Below are the code and all the weights of a small trained network. Each question names an input and a class and asks about switching units off, where a switched-off unit gives its printed mean instead of its output.

import numpy as np


def w(rows, s, z=0):
    codes = np.array(rows[::2]) - 128.0
    scale = np.full(codes.shape[1], s)
    scale[-1] = z or s
    return codes * scale


def norm(h):
    return h / np.sqrt((h * h).mean(-1, keepdims=True) + 1e-5)


def f(y):
    return np.maximum(y, 0)


def log_softmax(a):
    a = a - a.max(-1, keepdims=True)
    return a - np.log(np.exp(a).sum(-1, keepdims=True))


def net(x, mask):
    res = np.array(x, float).reshape(1, 4) / 4 @ E
    u = 0
    for l in range(2):
        y = f(norm(res) @ A[l][:, :-1].T + A[l][:, -1])
        res = res + np.where(mask[u : u + 14], y, B[l][:, -1]) @ B[l][:, :-1]
        u += 14
    return log_softmax(norm(res)[-1] @ U[:, :-1].T + U[:, -1])


A, B = {}, {}
E = w([
[184,99,161,51,131,158,94,207],'x0',
[109,132,125,111,143,139,114,116],'x1',
[139,61,104,119,113,55,34,87],'x2',
[153,111,66,108,143,163,255,48],'x3',
],0.0073)
A[0] = w([
[80,150,83,175,156,116,84,248,210],'0.n0',
[82,190,149,150,105,123,130,172,114],'0.n1',
[116,59,79,144,156,57,67,157,90],'0.n2',
[198,68,76,98,224,179,155,134,19],'0.n3',
[202,202,136,80,158,231,151,223,123],'0.n4',
[109,112,97,154,104,62,19,154,113],'0.n5',
[45,218,113,250,94,109,99,163,12],'0.n6',
[220,10,154,25,161,104,101,127,65],'0.n7',
[87,253,173,79,49,140,131,182,62],'0.n8',
[37,238,116,164,235,101,243,225,159],'0.n9',
[75,164,152,191,184,149,68,121,66],'0.n10',
[215,101,86,86,104,205,181,63,169],'0.n11',
[152,122,41,128,245,238,252,179,4],'0.n12',
[69,101,15,162,134,116,175,44,129],'0.n13',
],0.0058,0.0034)
B[0] = w([
[183,200,137,101,166,123,178,104,224],'0.n0',
[144,163,44,82,131,108,145,120,172],'0.n1',
[25,121,153,108,122,134,156,88,191],'0.n2',
[106,53,122,97,85,63,103,122,180],'0.n3',
[192,139,133,151,176,144,48,37,249],'0.n4',
[122,95,192,156,126,220,174,112,223],'0.n5',
[100,137,156,50,2,126,165,37,191],'0.n6',
[139,84,48,98,172,97,226,196,221],'0.n7',
[176,178,33,117,199,125,159,87,184],'0.n8',
[83,168,145,76,56,71,152,226,255],'0.n9',
[154,109,94,124,7,103,146,146,166],'0.n10',
[58,81,94,106,152,156,121,171,254],'0.n11',
[110,89,237,136,92,94,122,120,246],'0.n12',
[172,171,103,194,181,118,138,168,244],'0.n13',
],0.0062,0.0056)
A[1] = w([
[108,190,86,124,74,90,104,128,50],'1.n0',
[14,85,150,161,70,55,198,80,200],'1.n1',
[123,77,255,156,222,169,124,166,74],'1.n2',
[103,206,32,168,53,190,161,87,86],'1.n3',
[184,213,186,190,226,156,35,105,92],'1.n4',
[114,219,187,151,213,97,169,185,134],'1.n5',
[79,195,181,224,138,152,190,185,125],'1.n6',
[156,118,165,83,149,38,227,99,124],'1.n7',
[169,10,211,51,188,225,191,133,82],'1.n8',
[168,104,63,231,216,120,103,88,58],'1.n9',
[154,53,189,174,161,133,29,158,123],'1.n10',
[64,86,181,215,22,222,96,30,4],'1.n11',
[13,142,189,214,131,126,148,123,68],'1.n12',
[104,178,64,101,93,106,136,136,147],'1.n13',
],0.007,0.0046)
B[1] = w([
[157,165,174,112,83,138,130,90,145],'1.n0',
[190,152,89,96,169,146,101,156,254],'1.n1',
[109,163,157,111,64,100,121,100,170],'1.n2',
[84,92,188,94,87,134,99,150,172],'1.n3',
[165,108,75,183,194,121,155,122,161],'1.n4',
[135,72,94,152,116,143,114,115,184],'1.n5',
[118,56,97,102,168,102,120,80,179],'1.n6',
[107,140,151,158,118,134,61,136,202],'1.n7',
[89,181,160,180,68,118,125,101,223],'1.n8',
[212,254,223,93,108,187,89,112,155],'1.n9',
[85,160,129,119,101,151,191,91,158],'1.n10',
[103,35,50,152,202,114,208,186,164],'1.n11',
[118,66,79,144,175,76,137,193,171],'1.n12',
[127,94,179,179,134,179,106,111,163],'1.n13',
],0.0082,0.0093)
U = w([
[67,166,247,100,9,143,130,112,154],'0',
[63,5,37,124,172,120,153,166,182],'1',
[219,197,114,141,207,184,96,109,9],'2',
],0.013,0.0011)

Each question gives the input, the list of numbers given to net, and the class t.
The units are the neurons (one row each of A and B). Each row of codes is followed by its name. A weight is (code - 128) times the scale printed after its matrix; where a second scale follows, it is the last column's (A, B and U).
mask holds one flag per neuron, layer by layer. A switched-off neuron (its flag False) gives its mean, the last column of its row in B, instead of its output. The means were averaged over made-up inputs and are rounded, as every weight is.
A unit's drop is (log p(t) with every unit on - log p(t) with that unit switched off) / (log p(t) with every unit on - log p(t) with every unit switched off).
The circuit of an input: a set's keep is (log p(t) with only the set's units on - log p(t) with every unit switched off) / (log p(t) with every unit on - log p(t) with every unit switched off). Starting from the 12 units with the biggest drops (on a tie, the unit counted first), units are removed one at a time, each time the one whose removal leaves the highest keep (on an exact tie, the one counted first), for as long as the keep stays at least 0.8.
circuit, biggest first: the units of the circuit, biggest drop first
top k neurons: the k neurons with the biggest drops, biggest first
k most important neurons of layer l: the k neurons of layer l with the biggest drops, biggest first
drop of u: that unit's drop, to one decimal
input [6,-6,-1,1], class 0: circuit, biggest first : (1.n8)
input [-6,-2,-4,1], class 1: top 3 neurons : (1.n6, 1.n12, 1.n8)
input [5,-2,0,-3], class 2: 3 most important neurons of layer 0 : (0.n12, 0.n4, 0.n0)
input [-1,7,1,5], class 2: top 3 neurons : (0.n13, 0.n9, 1.n9)
input [-5,-6,2,-4], class 1: circuit, biggest first : (1.n11, 0.n5)
input [6,2,-7,1], class 0: 3 most important neurons of layer 1 : (1.n1, 1.n8, 1.n2)
input [-2,-1,5,-7], class 1: top 2 neurons : (1.n11, 0.n5)
input [-3,1,1,-8], class 1: top 3 neurons : (0.n5, 1.n11, 0.n9)
input [6,7,-7,1], class 0: 3 most important neurons of layer 0 : (0.n12, 0.n13, 0.n9)
input [0,-6,1,-8], class 1: top 4 neurons : (0.n5, 0.n9, 0.n7, 0.n2)
input [8,5,8,-1], class 0: top 2 neurons : (1.n8, 0.n5)
input [-1,5,5,1], class 2: top 2 neurons : (0.n9, 0.n13)
input [8,-7,-1,7], class 0: top 2 neurons : (1.n8, 0.n12)
input [4,-5,0,-1], class 2: circuit, biggest first : (0.n4)
input [5,-3,-2,1], class 0: 2 most important neurons of layer 0 : (0.n13, 0.n12)
input [-3,-5,2,4], class 2: drop of 1.n9 : 1.0
input [-5,0,4,5], class 2: drop of 1.n9 : 0.3
input [-5,7,6,5], class 2: drop of 1.n9 : 0.2
